Below are the code and all the weights of a small trained network. Each question names an input and a class and asks about switching units off, where a switched-off unit gives its printed mean instead of its output.

import numpy as np


def w(rows, s, z=0):
    codes = np.array(rows[::2]) - 128.0
    scale = np.full(codes.shape[1], s)
    scale[-1] = z or s
    return codes * scale


def f(y):
    return y / 2 * (1 + np.tanh(0.7978845608 * (y + 0.044715 * y**3)))


def log_softmax(a):
    a = a - a.max(-1, keepdims=True)
    return a - np.log(np.exp(a).sum(-1, keepdims=True))


def net(x, mask):
    res = np.array(x, float).reshape(1, 6) / 4 @ E
    y = f(res @ A[0][:, :-1].T + A[0][:, -1])
    res = res + np.where(mask, y, B[0][:, -1]) @ B[0][:, :-1]
    return log_softmax(res[-1] @ U[:, :-1].T + U[:, -1])


A, B = {}, {}
E = w([
[128,128,124,127,127,129,131,126,133,128,126,128],'x0',
[110,122,112,108,178,167,124,151,134,225,196,157],'x1',
[180,138,153,124,165,148,37,166,224,127,111,120],'x2',
[127,129,128,129,128,132,129,127,129,128,129,126],'x3',
[127,127,126,129,128,128,127,128,129,129,131,124],'x4',
[109,182,166,3,160,104,124,110,125,126,144,87],'x5',
],0.014)
A[0] = w([
[114,115,108,116,156,160,127,143,129,245,185,154,246],'neuron 1',
[98,127,117,115,127,124,162,111,98,140,146,126,174],'neuron 2',
[180,135,148,133,151,140,42,158,209,119,109,121,253],'neuron 3',
[124,112,117,154,95,107,160,109,97,88,106,129,241],'neuron 4',
[139,161,156,85,172,153,81,157,169,170,162,121,109],'neuron 5',
[131,83,100,184,102,129,141,128,115,123,122,154,235],'neuron 6',
[110,186,164,52,149,106,129,113,123,119,137,89,237],'neuron 7',
],0.012,0.0053)
B[0] = w([
[68,90,95,140,243,126,142,159,113,238,179,183,254],'neuron 1',
[60,144,115,106,123,94,129,125,82,132,188,156,176],'neuron 2',
[213,103,150,162,132,150,97,154,206,109,2,126,253],'neuron 3',
[115,150,93,99,117,173,187,67,162,128,107,53,204],'neuron 4',
[115,156,118,76,218,161,170,84,176,168,86,96,211],'neuron 5',
[126,100,83,143,163,227,158,116,135,170,120,101,214],'neuron 6',
[122,246,168,32,113,69,113,66,74,84,135,89,215],'neuron 7',
],0.0089,0.018)
U = w([
[116,149,102,77,166,193,195,70,176,168,96,58,242],'0',
[194,66,130,220,50,157,85,174,186,48,78,115,204],'1',
[87,60,85,205,130,162,146,171,34,175,201,186,120],'2',
[154,54,123,198,157,149,84,238,177,175,117,233,4],'3',
[102,179,154,82,2,55,144,94,62,35,161,90,180],'4',
[199,176,224,104,97,53,14,128,127,23,84,92,1],'5',
[66,159,136,77,144,18,124,133,31,155,207,195,34],'6',
],0.0063,0.002)

Each question gives the input, the list of numbers given to net, and the class t.
The units are the neurons (one row each of A and B). Each row of codes is followed by its name. A weight is (code - 128) times the scale printed after its matrix; where a second scale follows, it is the last column's (A, B and U).
mask holds one flag per neuron, in row order. A switched-off neuron (its flag False) gives its mean, the last column of its row in B, instead of its output. The means were averaged over made-up inputs and are rounded, as every weight is.
A unit's drop is (log p(t) with every unit on - log p(t) with that unit switched off) / (log p(t) with every unit on - log p(t) with every unit switched off).
The circuit of an input: a set's keep is (log p(t) with only the set's units on - log p(t) with every unit switched off) / (log p(t) with every unit on - log p(t) with every unit switched off). Starting from all 7 units, units are removed one at a time, each time the one whose removal leaves the highest keep (on an exact tie, the one counted first), for as long as the keep stays at least 0.8.
circuit, biggest first: the units of the circuit, biggest drop first
k most important neurons: the k neurons with the biggest drops, biggest first
drop when u is switched off: that unit's drop, to one decimal
input [8,-3,1,0,-3,-7], class 1: circuit, biggest first -> [neuron 1]
input [6,-8,2,-2,-3,-4], class 1: circuit, biggest first -> [neuron 1; neuron 7]
input [-1,2,8,-7,-1,0], class 3: 2 most important neurons -> [neuron 3; neuron 4]
input [-8,0,4,-2,6,-5], class 1: circuit, biggest first -> [neuron 1; neuron 3]
input [-2,2,-2,-5,3,-7], class 2: 3 most important neurons -> [neuron 3; neuron 5; neuron 7]
input [5,-5,-2,5,6,1], class 4: circuit, biggest first -> [neuron 1; neuron 5]
input [2,-2,1,4,6,1], class 5: circuit, biggest first -> [neuron 1; neuron 6]
input [1,2,-5,1,2,-1], class 2: circuit, biggest first -> [neuron 7; neuron 5]
input [4,-2,8,0,-1,0], class 1: 2 most important neurons -> [neuron 3; neuron 7]
input [-5,1,-1,-3,-4,-3], class 2: 2 most important neurons -> [neuron 3; neuron 5]
input [6,8,0,-2,-7,2], class 6: 2 most important neurons -> [neuron 1; neuron 3]
input [4,-2,-1,-1,6,8], class 4: 2 most important neurons -> [neuron 1; neuron 3]
input [7,0,4,-6,1,0], class 1: 3 most important neurons -> [neuron 1; neuron 7; neuron 3]
input [-5,3,1,-1,8,-6], class 3: circuit, biggest first -> [neuron 7]
input [-5,-6,-6,-1,3,1], class 4: 4 most important neurons -> [neuron 1; neuron 5; neuron 3; neuron 2]
input [-3,-1,1,-8,3,1], class 5: 2 most important neurons -> [neuron 1; neuron 6]
input [4,8,5,0,-8,-1], class 3: drop when neuron 7 is switched off -> 0.1
input [-4,3,-2,4,6,-4], class 2: drop when neuron 3 is switched off -> 0.2
input [-1,1,0,4,8,-8], class 2: drop when neuron 5 is switched off -> 0.9
input [0,-1,4,-7,0,-6], class 1: most important neuron -> [neuron 1]
